Below is a small trained network, with its code and all its weights. Each question gives an input and a class and asks what happens when units are switched off, that is, made to give their printed mean instead of their output.

import numpy as np


def w(rows, s, z=0):
    codes = np.array(rows[::2]) - 128.0
    scale = np.full(codes.shape[1], s)
    scale[-1] = z or s
    return codes * scale


def f(y):
    return np.maximum(y, 0)


def log_softmax(a):
    a = a - a.max(-1, keepdims=True)
    return a - np.log(np.exp(a).sum(-1, keepdims=True))


def net(x, mask):
    res = np.array(x, float).reshape(1, 3) / 4 @ E
    y = f(res @ A[0][:, :-1].T + A[0][:, -1])
    res = res + np.where(mask, y, B[0][:, -1]) @ B[0][:, :-1]
    return log_softmax(res[-1] @ U[:, :-1].T + U[:, -1])


A, B = {}, {}
E = w([
[187,127,1,81],'x0',
[88,44,164,45],'x1',
[215,8,143,198],'x2',
],0.0085)
A[0] = w([
[194,124,72,47,81],'N1',
[197,39,122,203,48],'N2',
[87,118,135,61,109],'N3',
[100,138,201,168,59],'N4',
[151,180,111,208,60],'N5',
[159,197,118,183,69],'N6',
[141,160,104,224,98],'N7',
[121,147,250,149,56],'N8',
[186,72,124,205,42],'N9',
[97,142,177,191,132],'N10',
[204,69,144,157,36],'N11',
[188,127,45,136,97],'N12',
[149,68,110,183,3],'N13',
[186,209,133,212,77],'N14',
[133,84,160,43,125],'N15',
[170,140,2,96,15],'N16',
[120,125,60,126,67],'N17',
[173,200,120,216,57],'N18',
[112,232,114,160,142],'N19',
[203,66,118,211,77],'N20',
[124,45,115,147,57],'N21',
[55,236,92,58,23],'N22',
[87,64,164,65,174],'N23',
[129,89,123,60,67],'N24',
[111,142,190,173,74],'N25',
[31,144,197,207,22],'N26',
[174,115,35,69,90],'N27',
[56,227,117,38,77],'N28',
],0.0088,0.0036)
B[0] = w([
[240,185,168,208,209],'N1',
[12,61,113,220,236],'N2',
[61,35,202,116,187],'N3',
[202,208,143,206,193],'N4',
[197,7,221,38,184],'N5',
[144,29,224,65,184],'N6',
[106,29,221,36,191],'N7',
[221,205,123,213,221],'N8',
[34,67,87,228,207],'N9',
[208,226,103,194,200],'N10',
[46,64,131,199,198],'N11',
[180,173,140,189,208],'N12',
[100,82,165,214,170],'N13',
[218,19,235,23,207],'N14',
[222,69,229,82,209],'N15',
[204,191,155,243,226],'N16',
[192,163,151,221,166],'N17',
[181,36,242,17,200],'N18',
[33,2,169,116,221],'N19',
[12,68,114,192,231],'N20',
[51,48,177,159,182],'N21',
[17,68,137,253,241],'N22',
[238,59,221,54,242],'N23',
[175,114,235,136,173],'N24',
[226,193,89,219,185],'N25',
[205,213,124,243,215],'N26',
[215,189,165,204,226],'N27',
[11,46,154,212,254],'N28',
],0.0058,0.0062)
U = w([
[174,50,211,37,164],'0',
[2,111,93,213,26],'1',
[225,245,95,240,70],'2',
[142,118,109,96,202],'3',
[104,228,7,17,3],'4',
],0.0065,0.0048)

Each question gives the input, the list of numbers given to net, and the class t.
The units are the neurons (one row each of A and B). Each row of codes is followed by its name. A weight is (code - 128) times the scale printed after its matrix; where a second scale follows, it is the last column's (A, B and U).
mask holds one flag per neuron, in row order. A switched-off neuron (its flag False) gives its mean, the last column of its row in B, instead of its output. The means were averaged over made-up inputs and are rounded, as every weight is.
A unit's drop is (log p(t) with every unit on - log p(t) with that unit switched off) / (log p(t) with every unit on - log p(t) with every unit switched off).
The circuit of an input: a set's keep is (log p(t) with only the set's units on - log p(t) with every unit switched off) / (log p(t) with every unit on - log p(t) with every unit switched off). Starting from the 12 units with the biggest drops (on a tie, the unit counted first), units are removed one at a time, each time the one whose removal leaves the highest keep (on an exact tie, the one counted first), for as long as the keep stays at least 0.8.
units of the circuit, in order: the units of the circuit, biggest drop first
k most important neurons: the k neurons with the biggest drops, biggest first
drop when u is switched off: that unit's drop, to one decimal
input [0,-2,-4], class 1: units of the circuit, in order	(N22, N28)
input [7,0,-5], class 2: units of the circuit, in order	(N16)
input [2,-3,-5], class 1: 3 most important neurons	(N22, N28, N23)
input [7,-3,-8], class 1: 3 most important neurons	(N28, N22, N19)
input [4,-7,6], class 0: 2 most important neurons	(N14, N18)
input [6,6,-8], class 1: 2 most important neurons	(N22, N28)
input [-5,-7,7], class 0: 4 most important neurons	(N14, N18, N5, N7)
input [3,6,8], class 1: drop when N2 is switched off	0.2
input [5,-5,-4], class 0: drop when N15 is switched off	-0.1
input [1,-8,-1], class 0: drop when N16 is switched off	0.0
input [-1,-1,0], class 3: drop when N22 is switched off	0.1
